Below are the code and all the weights of a small trained network. Each question names an input and a class and asks about switching units off, where a switched-off unit gives its printed mean instead of its output.

import numpy as np


def w(rows, s, z=0):
    codes = np.array(rows[::2]) - 128.0
    scale = np.full(codes.shape[1], s)
    scale[-1] = z or s
    return codes * scale


def f(y):
    return np.maximum(y, 0)


def log_softmax(a):
    a = a - a.max(-1, keepdims=True)
    return a - np.log(np.exp(a).sum(-1, keepdims=True))


def net(x, mask):
    res = np.array(x, float).reshape(1, 2) / 4 @ E
    y = f(res @ A[0][:, :-1].T + A[0][:, -1])
    res = res + np.where(mask, y, B[0][:, -1]) @ B[0][:, :-1]
    return log_softmax(res[-1] @ U[:, :-1].T + U[:, -1])


A, B = {}, {}
E = w([
[130,60,227,234,179],'x0',
[1,213,112,212,23],'x1',
],0.007)
A[0] = w([
[123,186,60,25,67,106],'N1',
[118,145,53,50,74,85],'N2',
[66,152,103,164,95,188],'N3',
[204,33,145,55,208,102],'N4',
[84,55,203,209,213,117],'N5',
[240,69,166,57,155,68],'N6',
[194,134,80,135,84,253],'N7',
[207,85,147,24,204,200],'N8',
[128,144,63,49,94,217],'N9',
[19,203,134,197,84,100],'N10',
[196,51,125,93,200,208],'N11',
[146,107,173,232,146,91],'N12',
[151,111,177,213,145,141],'N13',
[122,158,49,46,104,130],'N14',
[83,55,255,178,144,115],'N15',
[66,18,144,159,166,183],'N16',
[155,72,234,226,120,89],'N17',
[70,194,124,251,41,108],'N18',
[167,109,223,197,114,97],'N19',
[157,190,15,30,88,75],'N20',
[49,123,129,171,53,139],'N21',
[86,150,122,159,93,241],'N22',
[28,220,139,201,62,80],'N23',
],0.0063,0.0072)
B[0] = w([
[174,214,82,195,168,189],'N1',
[186,232,55,162,159,167],'N2',
[149,122,188,130,117,200],'N3',
[197,195,172,85,69,214],'N4',
[157,197,86,154,177,196],'N5',
[254,186,150,49,58,189],'N6',
[43,122,209,203,193,236],'N7',
[126,176,196,95,100,254],'N8',
[68,186,122,196,191,222],'N9',
[216,188,169,78,79,195],'N10',
[128,156,206,119,97,246],'N11',
[195,230,31,154,156,164],'N12',
[117,209,75,161,175,180],'N13',
[163,212,109,168,202,185],'N14',
[153,196,77,146,196,190],'N15',
[130,139,139,176,187,198],'N16',
[183,203,80,139,167,182],'N17',
[198,193,167,74,71,203],'N18',
[200,231,35,158,174,165],'N19',
[207,232,36,175,167,186],'N20',
[177,169,182,103,89,187],'N21',
[83,128,224,137,120,225],'N22',
[222,219,145,66,88,195],'N23',
],0.0069,0.0084)
U = w([
[176,144,157,64,80,63],'0',
[148,152,48,187,190,88],'1',
[64,118,181,168,155,254],'2',
[103,11,71,57,125,54],'3',
[101,91,46,68,106,58],'4',
[108,47,100,106,109,35],'5',
[133,48,72,83,107,57],'6',
],0.013,0.0064)

Each question gives the input, the list of numbers given to net, and the class t.
The units are the neurons (one row each of A and B). Each row of codes is followed by its name. A weight is (code - 128) times the scale printed after its matrix; where a second scale follows, it is the last column's (A, B and U).
mask holds one flag per neuron, in row order. A switched-off neuron (its flag False) gives its mean, the last column of its row in B, instead of its output. The means were averaged over made-up inputs and are rounded, as every weight is.
A unit's drop is (log p(t) with every unit on - log p(t) with that unit switched off) / (log p(t) with every unit on - log p(t) with every unit switched off).
The circuit of an input: a set's keep is (log p(t) with only the set's units on - log p(t) with every unit switched off) / (log p(t) with every unit on - log p(t) with every unit switched off). Starting from the 12 units with the biggest drops (on a tie, the unit counted first), units are removed one at a time, each time the one whose removal leaves the highest keep (on an exact tie, the one counted first), for as long as the keep stays at least 0.8.
units of the circuit, in order: the units of the circuit, biggest drop first
unit that matters most: the unit with the biggest drop
k most important neurons: the k neurons with the biggest drops, biggest first
drop of u: that unit's drop, to one decimal
input [7,8], class 0: 3 most important neurons : [N18 N10 N23]
input [3,-3], class 2: units of the circuit, in order : [N23 N20]
input [1,5], class 0: units of the circuit, in order : [N18 N10]
input [5,6], class 0: unit that matters most : N18
input [3,0], class 2: 4 most important neurons : [N20 N1 N2 N14]
input [4,4], class 0: 4 most important neurons : [N18 N9 N10 N23]
input [1,-3], class 2: drop of N18 : 0.2
input [-3,1], class 2: drop of N8 : -0.1
input [2,4], class 0: drop of N22 : -0.1
input [-5,3], class 1: drop of N2 : 0.1
